Below are the code and all the weights of a small trained network. Each question names an input and a target symbol and asks about switching units off, where a switched-off unit gives its printed mean instead of its output.

import numpy as np


def w(rows, s, z=0):
    codes = np.array(rows[::2]) - 128.0
    scale = np.full(codes.shape[1], s)
    scale[-1] = z or s
    return codes * scale


def norm(h):
    return h / np.sqrt((h * h).mean(-1, keepdims=True) + 1e-5)


def f(y):
    return np.maximum(y, 0)


def softmax(a):
    e = np.exp(a - a.max(-1, keepdims=True))
    return e / e.sum(-1, keepdims=True)


def log_softmax(a):
    a = a - a.max(-1, keepdims=True)
    return a - np.log(np.exp(a).sum(-1, keepdims=True))


def net(x, mask):
    ids = ['ΓΛΨΩαδηθμξπστ'.index(c) for c in x.split()]
    T = len(ids)
    res = E[ids] + P[:T]
    r = norm(res)
    for j in range(2):
        rows = slice(3 * j, 3 * j + 3)
        q, k, v = (r @ M[0][rows].T for M in (Q, K, V))
        z = softmax(np.where(np.tri(T) > 0, q @ k.T / 3**0.5, -1e9)) @ v
        o = O[0][rows]
        res = res + np.where(mask[j], z, o[:, -1]) @ o[:, :-1]
    y = f(norm(res) @ A[0][:, :-1].T + A[0][:, -1])
    res = res + np.where(mask[2:14], y, B[0][:, -1]) @ B[0][:, :-1]
    return log_softmax(norm(res)[-1] @ U[:, :-1].T + U[:, -1])


Q, K, V, O, A, B = {}, {}, {}, {}, {}, {}
E = w([
[69,156,152],'Γ',
[101,179,141],'Λ',
[83,176,150],'Ψ',
[103,51,58],'Ω',
[217,173,8],'α',
[35,189,144],'δ',
[122,117,83],'η',
[76,204,150],'θ',
[153,135,80],'μ',
[87,159,147],'ξ',
[169,137,84],'π',
[118,82,108],'σ',
[150,111,68],'τ',
],0.015)
P = w([
[253,52,189],'0',
[176,154,103],'1',
[179,156,100],'2',
[127,152,110],'3',
[126,160,111],'4',
[84,127,118],'5',
[23,101,119],'6',
[42,131,129],'7',
[129,238,117],'8',
[54,155,125],'9',
[90,188,122],'10',
],0.0048)
Q[0] = w([
[115,140,67],'head 1',
[186,97,75],'head 1',
[210,85,72],'head 1',
[166,196,125],'head 2',
[148,77,82],'head 2',
[2,202,157],'head 2',
],0.024)
K[0] = w([
[110,92,114],'head 1',
[99,133,79],'head 1',
[99,142,75],'head 1',
[155,181,134],'head 2',
[95,122,101],'head 2',
[127,154,252],'head 2',
],0.037)
V[0] = w([
[6,156,92],'head 1',
[134,144,17],'head 1',
[47,10,91],'head 1',
[110,133,134],'head 2',
[46,216,164],'head 2',
[93,76,127],'head 2',
],0.017)
O[0] = w([
[105,207,31,143],'head 1',
[35,119,112,255],'head 1',
[120,97,4,215],'head 1',
[133,142,129,142],'head 2',
[114,228,124,233],'head 2',
[175,143,137,116],'head 2',
],0.019,0.0076)
A[0] = w([
[68,92,54,250],'neuron 1',
[43,97,128,114],'neuron 2',
[123,48,145,89],'neuron 3',
[184,56,208,251],'neuron 4',
[151,85,191,173],'neuron 5',
[227,48,8,192],'neuron 6',
[225,163,64,57],'neuron 7',
[147,127,182,196],'neuron 8',
[101,149,49,235],'neuron 9',
[101,154,50,206],'neuron 10',
[129,130,130,65],'neuron 11',
[142,227,104,232],'neuron 12',
],0.013,0.0029)
B[0] = w([
[192,54,61,244],'neuron 1',
[98,197,106,184],'neuron 2',
[162,51,98,148],'neuron 3',
[101,33,54,161],'neuron 4',
[99,53,121,151],'neuron 5',
[6,28,222,197],'neuron 6',
[14,42,105,149],'neuron 7',
[158,131,72,157],'neuron 8',
[95,64,177,229],'neuron 9',
[123,57,140,224],'neuron 10',
[105,148,144,128],'neuron 11',
[178,67,87,213],'neuron 12',
],0.022,0.011)
U = w([
[120,2,118,188],'Γ',
[15,108,82,142],'Λ',
[112,113,28,2],'Ψ',
[122,203,23,150],'Ω',
[212,153,158,207],'α',
[165,195,151,204],'δ',
[96,210,129,170],'η',
[96,111,205,26],'θ',
[60,138,214,81],'μ',
[243,139,35,85],'ξ',
[65,189,145,47],'π',
[172,71,236,63],'σ',
[221,74,152,58],'τ',
],0.016,0.0033)

Each question gives the input, a string of symbols that net reads in full, and the target symbol t.
The units are the heads (3 rows each of Q, K, V and O) and the neurons (one row each of A and B). Each row of codes is followed by its name. A weight is (code - 128) times the scale printed after its matrix; where a second scale follows, it is the last column's (O, A, B and U).
mask holds one flag per unit, heads first, then neurons. A switched-off unit (its flag False) gives its mean, the last column of its rows in O or B, instead of its output. The means were averaged over made-up inputs and are rounded, as every weight is.
A unit's drop is (log p(t) with every unit on - log p(t) with that unit switched off) / (log p(t) with every unit on - log p(t) with every unit switched off).
The circuit of an input: a set's keep is (log p(t) with only the set's units on - log p(t) with every unit switched off) / (log p(t) with every unit on - log p(t) with every unit switched off). Starting from the 12 units with the biggest drops (on a tie, the unit counted first), units are removed one at a time, each time the one whose removal leaves the highest keep (on an exact tie, the one counted first), for as long as the keep stays at least 0.8.
units of the circuit, in order: the units of the circuit, biggest drop first
most important unit: the unit with the biggest drop
k most important neurons: the k neurons with the biggest drops, biggest first
which heads matter: for each layer, one digit per head in row order, 1 if its drop is at least 0.15 and else 0, layers parted by /
drop when u is switched off: that unit's drop, to one decimal
input ξ η δ Γ π ξ, target τ: which heads matter : 10
input Ψ Λ Γ θ η μ μ θ σ Γ, target α: which heads matter : 11
input η η θ μ θ Ω δ Γ ξ, target Λ: units of the circuit, in order : [head 2; neuron 1; head 1; neuron 6]
input Λ η Λ δ Λ, target σ: units of the circuit, in order : [head 1]
input α Γ θ, target η: which heads matter : 10
input η Λ Ω ξ Γ, target Λ: 3 most important neurons : [neuron 1; neuron 6; neuron 12]
input ξ η Γ τ α Ψ δ τ η η Γ, target τ: 2 most important neurons : [neuron 6; neuron 4]
input θ σ τ μ μ Ψ δ ξ, target δ: units of the circuit, in order : [head 1; head 2; neuron 6]
input Γ η ξ η Ψ δ Γ Ψ, target ξ: units of the circuit, in order : [head 1; neuron 6]
input μ θ Λ, target μ: units of the circuit, in order : [head 1; head 2; neuron 1]
input α α Γ η η Γ Λ η α Λ, target η: 2 most important neurons : [neuron 1; neuron 6]
input δ θ τ Ω η ξ Ω Γ, target Ω: units of the circuit, in order : [head 2; head 1]
input Γ Ψ τ ξ Ψ, target ξ: which heads matter : 11
input η α Λ, target Λ: 3 most important neurons : [neuron 1; neuron 6; neuron 2]
input α η μ Γ σ ξ σ τ Λ Λ Ψ, target η: most important unit : head 1
input ξ Γ π Ψ Γ η α Γ θ, target τ: 2 most important neurons : [neuron 4; neuron 6]
input δ Λ μ σ η δ δ, target Ω: 2 most important neurons : [neuron 6; neuron 12]
input Γ μ η Ψ δ, target ξ: 2 most important neurons : [neuron 6; neuron 12]
input Λ σ μ η η Γ ξ Λ μ ξ, target σ: drop when head 1 is switched off : 1.2
input η Ω η Γ, target Λ: drop when head 2 is switched off : 1.4
input Λ Γ μ Ω μ η η σ θ θ, target σ: drop when head 2 is switched off : 0.0
input Γ τ Ψ θ ξ, target ξ: drop when neuron 12 is switched off : 0.1
input δ μ μ π η η Ω Ψ, target Ω: most important neuron : [neuron 6]
input ξ Ω ξ Λ τ η δ, target τ: 2 most important neurons : [neuron 6; neuron 4]
